Below are the code and all the weights of a small trained network. Each question names an input and a class and asks about switching units off, where a switched-off unit gives its printed mean instead of its output.

import numpy as np


def w(rows, s, z=0):
    codes = np.array(rows[::2]) - 128.0
    scale = np.full(codes.shape[1], s)
    scale[-1] = z or s
    return codes * scale


def f(y):
    return np.maximum(y, 0)


def log_softmax(a):
    a = a - a.max(-1, keepdims=True)
    return a - np.log(np.exp(a).sum(-1, keepdims=True))


def net(x, mask):
    res = np.array(x, float).reshape(1, 5) / 4 @ E
    y = f(res @ A[0][:, :-1].T + A[0][:, -1])
    res = res + np.where(mask, y, B[0][:, -1]) @ B[0][:, :-1]
    return log_softmax(res[-1] @ U[:, :-1].T + U[:, -1])


A, B = {}, {}
E = w([
[44,138,145,153,121,161,40,131,167,106,120],'x0',
[209,57,142,173,213,204,55,103,120,68,166],'x1',
[142,106,159,163,33,218,192,77,21,200,131],'x2',
[203,98,133,123,106,36,46,109,40,127,252],'x3',
[44,110,132,145,181,140,107,131,62,139,86],'x4',
],0.0049)
A[0] = w([
[141,127,133,134,50,140,100,119,79,139,166,252],'n1',
[96,119,131,136,83,186,186,121,68,151,98,215],'n2',
[116,125,126,123,158,78,99,128,21,138,157,124],'n3',
[103,127,133,138,129,159,144,121,75,134,109,116],'n4',
[126,124,132,129,82,183,39,124,161,111,159,189],'n5',
[116,136,127,127,138,53,117,133,152,123,140,23],'n6',
[136,107,129,137,226,165,52,125,95,112,135,174],'n7',
[132,140,129,127,119,142,125,129,111,139,130,103],'n8',
[3,139,127,127,121,103,105,136,148,134,92,203],'n9',
],0.023,0.0022)
B[0] = w([
[193,85,113,116,111,67,120,137,88,142,129,230],'n1',
[115,249,113,80,178,21,162,140,121,132,145,231],'n2',
[167,74,136,164,96,136,43,119,89,153,127,208],'n3',
[132,91,130,95,72,152,203,134,191,92,146,175],'n4',
[144,131,122,180,176,127,30,112,112,167,108,210],'n5',
[170,170,113,110,149,51,130,132,118,162,118,180],'n6',
[50,230,129,132,201,119,125,129,129,131,109,247],'n7',
[136,124,118,118,112,136,146,125,153,139,121,146],'n8',
[65,212,131,156,231,166,116,120,154,115,110,240],'n9',
],0.016,0.013)
U = w([
[169,56,129,126,79,254,188,138,249,90,84,126],'0',
[5,228,126,113,222,138,160,136,170,109,97,143],'1',
[51,49,160,129,12,244,129,132,122,80,167,1],'2',
[144,59,147,228,114,179,7,87,76,160,124,152],'3',
[117,56,175,128,55,254,192,121,129,77,134,54],'4',
[217,106,98,66,63,42,163,154,120,143,177,205],'5',
],0.0051,0.003)

Each question gives the input, the list of numbers given to net, and the class t.
The units are the neurons (one row each of A and B). Each row of codes is followed by its name. A weight is (code - 128) times the scale printed after its matrix; where a second scale follows, it is the last column's (A, B and U).
mask holds one flag per neuron, in row order. A switched-off neuron (its flag False) gives its mean, the last column of its row in B, instead of its output. The means were averaged over made-up inputs and are rounded, as every weight is.
A unit's drop is (log p(t) with every unit on - log p(t) with that unit switched off) / (log p(t) with every unit on - log p(t) with every unit switched off).
The circuit of an input: a set's keep is (log p(t) with only the set's units on - log p(t) with every unit switched off) / (log p(t) with every unit on - log p(t) with every unit switched off). Starting from all 9 units, units are removed one at a time, each time the one whose removal leaves the highest keep (on an exact tie, the one counted first), for as long as the keep stays at least 0.8.
units of the circuit, in order: the units of the circuit, biggest drop first
top k neurons: the k neurons with the biggest drops, biggest first
drop of u: that unit's drop, to one decimal
input [-6,8,4,6,3], class 3: units of the circuit, in order -> (n3)
input [-8,-8,-4,3,3], class 3: top 3 neurons -> (n2 n3 n7)
input [-1,4,0,3,0], class 3: top 2 neurons -> (n2 n9)
input [-5,1,-6,1,-4], class 5: top 2 neurons -> (n9 n7)
input [0,1,-7,5,-7], class 5: top 2 neurons -> (n9 n6)
input [-1,-1,-3,7,0], class 3: top 2 neurons -> (n3 n2)
input [-5,7,8,-1,-2], class 5: top 2 neurons -> (n9 n1)
input [-4,5,3,2,-2], class 3: top 4 neurons -> (n2 n6 n4 n3)
input [7,-4,1,4,-6], class 3: top 2 neurons -> (n2 n5)
input [-1,-1,-4,-4,-7], class 5: top 2 neurons -> (n7 n9)
input [-4,6,-6,8,-1], class 3: top 3 neurons -> (n3 n2 n9)
input [-6,2,-2,5,5], class 3: drop of n3 -> 0.5
input [-7,5,7,-2,-2], class 5: drop of n9 -> 0.1
input [5,8,4,1,-8], class 3: units of the circuit, in order -> (n5)
input [-8,-6,-4,3,0], class 5: drop of n6 -> 0.1
input [-6,-8,7,5,0], class 5: drop of n9 -> 0.0
